Below are the code and all the weights of a small trained network. Each question names an input and a target symbol and asks about switching units off, where a switched-off unit gives its printed mean instead of its output.

import numpy as np


def w(rows, s, z=0):
    codes = np.array(rows[::2]) - 128.0
    scale = np.full(codes.shape[1], s)
    scale[-1] = z or s
    return codes * scale


def f(y):
    return np.maximum(y, 0)


def softmax(a):
    e = np.exp(a - a.max(-1, keepdims=True))
    return e / e.sum(-1, keepdims=True)


def log_softmax(a):
    a = a - a.max(-1, keepdims=True)
    return a - np.log(np.exp(a).sum(-1, keepdims=True))


def net(x, mask):
    ids = ['βγθσφψ'.index(c) for c in x.split()]
    T = len(ids)
    res = E[ids] + P[:T]
    u = 0
    for l in range(2):
        q, k, v = (res @ M[l].T for M in (Q, K, V))
        z = softmax(np.where(np.tri(T) > 0, q @ k.T / 3**0.5, -1e9)) @ v
        res = res + np.where(mask[u], z, O[l][:, -1]) @ O[l][:, :-1]
        u += 1
        y = f(res @ A[l][:, :-1].T + A[l][:, -1])
        res = res + np.where(mask[u : u + 8], y, B[l][:, -1]) @ B[l][:, :-1]
        u += 8
    return log_softmax(res[-1] @ U[:, :-1].T + U[:, -1])


Q, K, V, O, A, B = {}, {}, {}, {}, {}, {}
E = w([
[110,191,230],'β',
[158,175,12],'γ',
[2,101,142],'θ',
[108,60,45],'σ',
[216,47,253],'φ',
[247,255,101],'ψ',
],0.0061)
P = w([
[216,192,185],'0',
[6,138,89],'1',
[223,173,173],'2',
[8,137,88],'3',
[224,146,154],'4',
[5,143,91],'5',
[228,124,136],'6',
[2,143,90],'7',
[231,110,126],'8',
[4,139,95],'9',
[227,103,121],'10',
[5,140,94],'11',
],0.0046)
Q[0] = w([
[235,134,102],'L0H0',
[7,157,161],'L0H0',
[255,139,89],'L0H0',
],0.0072)
K[0] = w([
[248,172,85],'L0H0',
[2,86,136],'L0H0',
[249,181,82],'L0H0',
],0.0064)
V[0] = w([
[51,160,191],'L0H0',
[229,224,205],'L0H0',
[254,173,163],'L0H0',
],0.003)
O[0] = w([
[3,159,166,177],'L0H0',
[192,228,148,254],'L0H0',
[188,180,151,189],'L0H0',
],0.0033,0.00056)
A[0] = w([
[111,168,34,89],'L0N0',
[40,130,167,113],'L0N1',
[57,62,190,9],'L0N2',
[36,125,169,124],'L0N3',
[66,56,1,243],'L0N4',
[54,206,136,253],'L0N5',
[217,119,160,191],'L0N6',
[54,96,170,181],'L0N7',
],0.0093,0.0031)
B[0] = w([
[89,206,92,167],'L0N0',
[150,39,121,184],'L0N1',
[122,44,251,150],'L0N2',
[159,43,99,191],'L0N3',
[54,125,162,247],'L0N4',
[129,155,46,253],'L0N5',
[144,151,197,215],'L0N6',
[157,54,99,200],'L0N7',
],0.011,0.0045)
Q[1] = w([
[60,194,240],'L1H0',
[67,132,252],'L1H0',
[81,104,49],'L1H0',
],0.0026)
K[1] = w([
[55,102,30],'L1H0',
[21,129,4],'L1H0',
[133,134,155],'L1H0',
],0.0039)
V[1] = w([
[138,185,1],'L1H0',
[190,52,230],'L1H0',
[222,125,155],'L1H0',
],0.0024)
O[1] = w([
[75,253,80,106],'L1H0',
[154,84,209,148],'L1H0',
[92,129,191,2],'L1H0',
],0.0041,5.6e-05)
A[1] = w([
[107,242,90,208],'L1N0',
[57,113,83,56],'L1N1',
[226,115,40,237],'L1N2',
[188,35,151,248],'L1N3',
[114,243,110,252],'L1N4',
[255,225,229,94],'L1N5',
[233,213,213,100],'L1N6',
[128,128,127,125],'L1N7',
],0.0066,0.0039)
B[1] = w([
[132,240,209,217],'L1N0',
[61,89,151,179],'L1N1',
[226,164,2,205],'L1N2',
[221,103,186,255],'L1N3',
[127,182,217,233],'L1N4',
[35,61,67,228],'L1N5',
[27,72,74,214],'L1N6',
[134,124,128,128],'L1N7',
],0.0073,0.0056)
U = w([
[67,155,222,99],'β',
[204,103,9,255],'γ',
[196,198,111,126],'θ',
[29,121,4,74],'σ',
[95,68,182,11],'φ',
[228,127,242,214],'ψ',
],0.011,0.0027)

Each question gives the input, a string of symbols that net reads in full, and the target symbol t.
The units are the heads (3 rows each of Q, K, V and O) and the neurons (one row each of A and B). Each row of codes is followed by its name. A weight is (code - 128) times the scale printed after its matrix; where a second scale follows, it is the last column's (O, A, B and U).
mask holds one flag per unit, layer by layer, with each layer's heads first. A switched-off unit (its flag False) gives its mean, the last column of its rows in O or B, instead of its output. The means were averaged over made-up inputs and are rounded, as every weight is.
A unit's drop is (log p(t) with every unit on - log p(t) with that unit switched off) / (log p(t) with every unit on - log p(t) with every unit switched off).
The circuit of an input: a set's keep is (log p(t) with only the set's units on - log p(t) with every unit switched off) / (log p(t) with every unit on - log p(t) with every unit switched off). Starting from the 12 units with the biggest drops (on a tie, the unit counted first), units are removed one at a time, each time the one whose removal leaves the highest keep (on an exact tie, the one counted first), for as long as the keep stays at least 0.8.
units of the circuit, in order: the units of the circuit, biggest drop first
most important unit: the unit with the biggest drop
k most important neurons: the k neurons with the biggest drops, biggest first
k most important neurons of layer l: the k neurons of layer l with the biggest drops, biggest first
drop when u is switched off: that unit's drop, to one decimal
input β σ ψ, target σ: units of the circuit, in order	L1N5, L1N6, L0N6, L0H0
input β σ φ θ, target φ: most important unit	L0N4
input σ φ φ σ θ, target γ: 2 most important neurons of layer 1	L1N4, L1N0
input β γ θ ψ ψ θ γ σ σ ψ, target θ: 2 most important neurons	L0N4, L1N2
input β σ γ γ β β θ φ σ φ φ, target φ: 2 most important neurons	L1N5, L0N6
input θ σ β β σ θ β β β φ ψ, target σ: 3 most important neurons	L1N5, L1N6, L0N6
input γ σ ψ γ θ φ β φ, target ψ: 3 most important neurons of layer 1	L1N3, L1N5, L1N6
input γ γ θ θ ψ φ σ, target ψ: 3 most important neurons	L0N5, L1N5, L1N6
input β β φ φ ψ ψ γ β σ φ φ, target φ: 4 most important neurons	L1N5, L0N6, L1N6, L0N5
input σ φ β σ γ, target θ: 2 most important neurons of layer 1	L1N2, L1N0
input γ ψ β, target β: drop when L0N4 is switched off	-0.2
input θ ψ γ ψ θ φ β γ, target β: drop when L0N1 is switched off	0.0
input σ γ γ, target θ: drop when L1N0 is switched off	0.2
input σ β β ψ θ β γ φ ψ φ, target ψ: most important neuron	L1N3
